Here is a tiny trained network, its code and every weight. The questions are about switching its units off for an input and a target symbol, where a switched-off unit gives its printed mean instead of its output.

import numpy as np


def w(rows, s, z=0):
    codes = np.array(rows[::2]) - 128.0
    scale = np.full(codes.shape[1], s)
    scale[-1] = z or s
    return codes * scale


def f(y):
    return y / 2 * (1 + np.tanh(0.7978845608 * (y + 0.044715 * y**3)))


def softmax(a):
    e = np.exp(a - a.max(-1, keepdims=True))
    return e / e.sum(-1, keepdims=True)


def log_softmax(a):
    a = a - a.max(-1, keepdims=True)
    return a - np.log(np.exp(a).sum(-1, keepdims=True))


def net(x, mask):
    ids = ['αγδεζψ'.index(c) for c in x.split()]
    T = len(ids)
    res = E[ids] + P[:T]
    u = 0
    for l in range(2):
        r = res
        for j in range(2):
            rows = slice(4 * j, 4 * j + 4)
            q, k, v = (r @ M[l][rows].T for M in (Q, K, V))
            z = softmax(np.where(np.tri(T) > 0, q @ k.T / 4**0.5, -1e9)) @ v
            o = O[l][rows]
            res = res + np.where(mask[u + j], z, o[:, -1]) @ o[:, :-1]
        u += 2
        y = f(res @ A[l][:, :-1].T + A[l][:, -1])
        res = res + np.where(mask[u : u + 8], y, B[l][:, -1]) @ B[l][:, :-1]
        u += 8
    return log_softmax(res[-1] @ U[:, :-1].T + U[:, -1])


Q, K, V, O, A, B = {}, {}, {}, {}, {}, {}
E = w([
[162,52,235,69,173],'α',
[112,191,95,65,226],'γ',
[99,179,187,203,246],'δ',
[116,104,89,145,148],'ε',
[97,160,64,208,200],'ζ',
[132,100,172,146,172],'ψ',
],0.013)
P = w([
[240,100,120,144,163],'0',
[2,123,201,106,189],'1',
[141,188,137,112,58],'2',
[22,86,203,90,195],'3',
[153,195,138,120,64],'4',
[30,82,206,82,198],'5',
[119,220,143,108,65],'6',
[34,68,201,87,205],'7',
[164,197,133,116,74],'8',
[35,65,191,88,208],'9',
],0.0092)
Q[0] = w([
[224,205,83,156,25],'L0H0',
[193,215,168,170,90],'L0H0',
[226,165,146,88,74],'L0H0',
[183,95,114,85,81],'L0H0',
[149,96,138,119,7],'L0H1',
[172,192,136,133,60],'L0H1',
[219,97,114,195,113],'L0H1',
[114,131,124,156,201],'L0H1',
],0.012)
K[0] = w([
[2,173,148,146,81],'L0H0',
[77,222,173,149,33],'L0H0',
[64,94,174,70,5],'L0H0',
[72,67,111,59,105],'L0H0',
[74,59,144,91,55],'L0H1',
[96,171,145,88,23],'L0H1',
[98,125,121,206,54],'L0H1',
[160,125,83,208,148],'L0H1',
],0.011)
V[0] = w([
[129,132,151,177,164],'L0H0',
[97,157,79,132,127],'L0H0',
[133,99,127,123,132],'L0H0',
[129,253,192,97,138],'L0H0',
[179,115,110,186,122],'L0H1',
[118,154,123,166,142],'L0H1',
[108,176,124,132,150],'L0H1',
[111,170,89,122,135],'L0H1',
],0.014)
O[0] = w([
[42,165,69,126,108,253],'L0H0',
[233,134,82,181,162,83],'L0H0',
[117,113,108,104,83,131],'L0H0',
[65,187,203,199,49,183],'L0H0',
[201,100,89,126,255,151],'L0H1',
[37,161,111,63,169,195],'L0H1',
[150,213,90,176,124,195],'L0H1',
[126,175,134,177,189,125],'L0H1',
],0.0058,0.0071)
A[0] = w([
[217,113,20,191,96,142],'L0N0',
[147,215,195,49,53,1],'L0N1',
[82,53,169,96,113,193],'L0N2',
[241,164,150,200,156,50],'L0N3',
[167,212,73,121,40,231],'L0N4',
[184,161,55,131,59,213],'L0N5',
[157,120,110,139,79,92],'L0N6',
[215,2,105,141,107,45],'L0N7',
],0.0087,0.005)
B[0] = w([
[45,126,95,180,65,141],'L0N0',
[255,68,150,135,195,170],'L0N1',
[86,222,116,131,169,254],'L0N2',
[66,138,113,115,142,126],'L0N3',
[118,47,22,79,105,228],'L0N4',
[56,135,60,99,90,148],'L0N5',
[45,107,136,63,146,106],'L0N6',
[78,18,137,179,19,142],'L0N7',
],0.0099,0.0047)
Q[1] = w([
[107,7,114,99,145],'L1H0',
[84,109,160,112,141],'L1H0',
[130,93,132,175,136],'L1H0',
[133,157,125,124,136],'L1H0',
[87,143,134,119,115],'L1H1',
[72,162,154,129,226],'L1H1',
[162,133,131,139,91],'L1H1',
[147,173,116,95,153],'L1H1',
],0.015)
K[1] = w([
[128,201,98,13,101],'L1H0',
[79,204,146,18,219],'L1H0',
[116,147,186,169,128],'L1H0',
[18,42,96,118,100],'L1H0',
[88,89,121,190,50],'L1H1',
[105,37,188,232,145],'L1H1',
[166,145,109,67,31],'L1H1',
[254,108,115,101,172],'L1H1',
],0.0073)
V[1] = w([
[174,85,114,105,145],'L1H0',
[87,103,122,100,142],'L1H0',
[159,73,111,137,89],'L1H0',
[180,135,140,84,122],'L1H0',
[112,107,163,117,70],'L1H1',
[118,130,143,205,120],'L1H1',
[140,42,109,161,143],'L1H1',
[114,103,227,105,1],'L1H1',
],0.011)
O[1] = w([
[124,184,86,199,166,41],'L1H0',
[62,125,123,118,53,211],'L1H0',
[125,146,158,164,177,2],'L1H0',
[120,169,76,168,114,15],'L1H0',
[136,44,204,195,181,107],'L1H1',
[80,253,171,215,62,178],'L1H1',
[186,39,140,129,36,188],'L1H1',
[147,88,167,254,211,32],'L1H1',
],0.0069,0.0096)
A[1] = w([
[166,109,107,248,68,2],'L1N0',
[3,61,79,140,137,48],'L1N1',
[54,183,84,196,62,72],'L1N2',
[128,111,138,143,104,37],'L1N3',
[251,181,61,142,132,143],'L1N4',
[173,248,117,46,154,245],'L1N5',
[76,164,172,154,61,222],'L1N6',
[124,142,112,44,186,16],'L1N7',
],0.0072,0.0066)
B[1] = w([
[38,224,117,21,192,142],'L1N0',
[176,158,255,22,194,179],'L1N1',
[179,216,239,99,173,176],'L1N2',
[131,170,81,66,133,123],'L1N3',
[187,228,104,61,220,129],'L1N4',
[224,52,119,251,126,251],'L1N5',
[102,130,93,214,168,218],'L1N6',
[161,202,80,75,192,162],'L1N7',
],0.0078,0.017)
U = w([
[157,115,104,68,194,105],'α',
[163,205,185,31,164,16],'γ',
[80,119,134,11,114,184],'δ',
[218,115,213,65,158,10],'ε',
[110,59,110,113,77,254],'ζ',
[141,157,134,140,140,127],'ψ',
],0.011,0.0069)

Each question gives the input, a string of symbols that net reads in full, and the target symbol t.
The units are the heads (4 rows each of Q, K, V and O) and the neurons (one row each of A and B). Each row of codes is followed by its name. A weight is (code - 128) times the scale printed after its matrix; where a second scale follows, it is the last column's (O, A, B and U).
mask holds one flag per unit, layer by layer, with each layer's heads first. A switched-off unit (its flag False) gives its mean, the last column of its rows in O or B, instead of its output. The means were averaged over made-up inputs and are rounded, as every weight is.
A unit's drop is (log p(t) with every unit on - log p(t) with that unit switched off) / (log p(t) with every unit on - log p(t) with every unit switched off).
The circuit of an input: a set's keep is (log p(t) with only the set's units on - log p(t) with every unit switched off) / (log p(t) with every unit on - log p(t) with every unit switched off). Starting from the 12 units with the biggest drops (on a tie, the unit counted first), units are removed one at a time, each time the one whose removal leaves the highest keep (on an exact tie, the one counted first), for as long as the keep stays at least 0.8.
units of the circuit, in order: the units of the circuit, biggest drop first
most important unit: the unit with the biggest drop
top k neurons: the k neurons with the biggest drops, biggest first
k most important neurons of layer l: the k neurons of layer l with the biggest drops, biggest first
input δ ζ γ γ α α δ δ ζ, target γ: units of the circuit, in order : L1N2, L1H1
input δ δ ε δ ε, target δ: top neuron : L1N5
input ψ γ δ ζ ζ ζ, target δ: units of the circuit, in order : L0H1, L1N5, L0N7, L1H1
input α δ ε γ ψ γ ψ δ, target ε: units of the circuit, in order : L0H1, L1H1, L0N7
input ε ψ δ γ, target ζ: 2 most important neurons of layer 0 : L0N7, L0N0
input δ ε δ γ, target γ: units of the circuit, in order : L1H1, L0H0, L1N2
input γ ζ δ ζ δ ζ ε ζ, target ψ: top 2 neurons : L0N4, L1N1
input δ ζ α ψ δ α α ε, target γ: units of the circuit, in order : L1H1, L0H0, L1N1
input ε ε ε δ δ ψ δ α, target ζ: top 3 neurons : L0N7, L0N0, L1N2
input ε γ δ δ ζ, target γ: 2 most important neurons of layer 1 : L1N2, L1N5
input ψ ψ δ δ ψ ε ε, target δ: top 2 neurons : L0N4, L1N5
input α ε δ γ γ ε ε ψ δ ψ, target ε: units of the circuit, in order : L1H1, L0N7, L0H1
input α ζ δ δ δ γ, target ε: units of the circuit, in order : L0H1, L1H1, L0N7
input ζ ζ γ ε, target α: most important unit : L1N5
input α ζ ζ ε, target ε: units of the circuit, in order : L1H1, L0N7, L0H1
input ψ δ ε α ψ ψ ε ψ, target δ: top 3 neurons : L1N5, L0N7, L1N2
input δ ζ ζ ε ζ δ, target γ: units of the circuit, in order : L1H1, L0H0, L1N2
input ζ ε α α γ, target α: 3 most important neurons of layer 0 : L0N4, L0N1, L0N2
input ψ γ γ α α γ ζ ψ δ δ, target δ: top 3 neurons : L0N7, L1N5, L1N2
input ψ δ γ δ α α, target δ: most important unit : L0H1
input δ ψ α γ ε ε α δ γ ε, target γ: top 2 neurons : L1N2, L1N1
input ε ε ψ γ ε δ δ ζ, target ζ: 2 most important neurons of layer 1 : L1N2, L1N1
input γ γ ε ε α α δ α δ δ, target ψ: top 3 neurons : L1N1, L1N6, L0N4
input δ ζ ψ γ α α δ ε ζ γ, target γ: 2 most important neurons of layer 0 : L0N2, L0N1
input ζ α α γ δ δ ψ, target ζ: top 2 neurons : L0N1, L1N1
input γ α γ ψ ε ε ε ψ, target ψ: 2 most important neurons of layer 1 : L1N1, L1N6
input ψ ζ ε ψ ζ δ ζ δ ψ ψ, target δ: units of the circuit, in order : L1N5
input δ α ψ, target ζ: top 3 neurons : L1N1, L1N2, L0N1
input ζ ψ γ α ψ ψ α α, target α: top 2 neurons : L1N5, L1N7
input γ ε γ ψ ψ γ δ ζ, target ψ: top 2 neurons : L1N1, L0N4
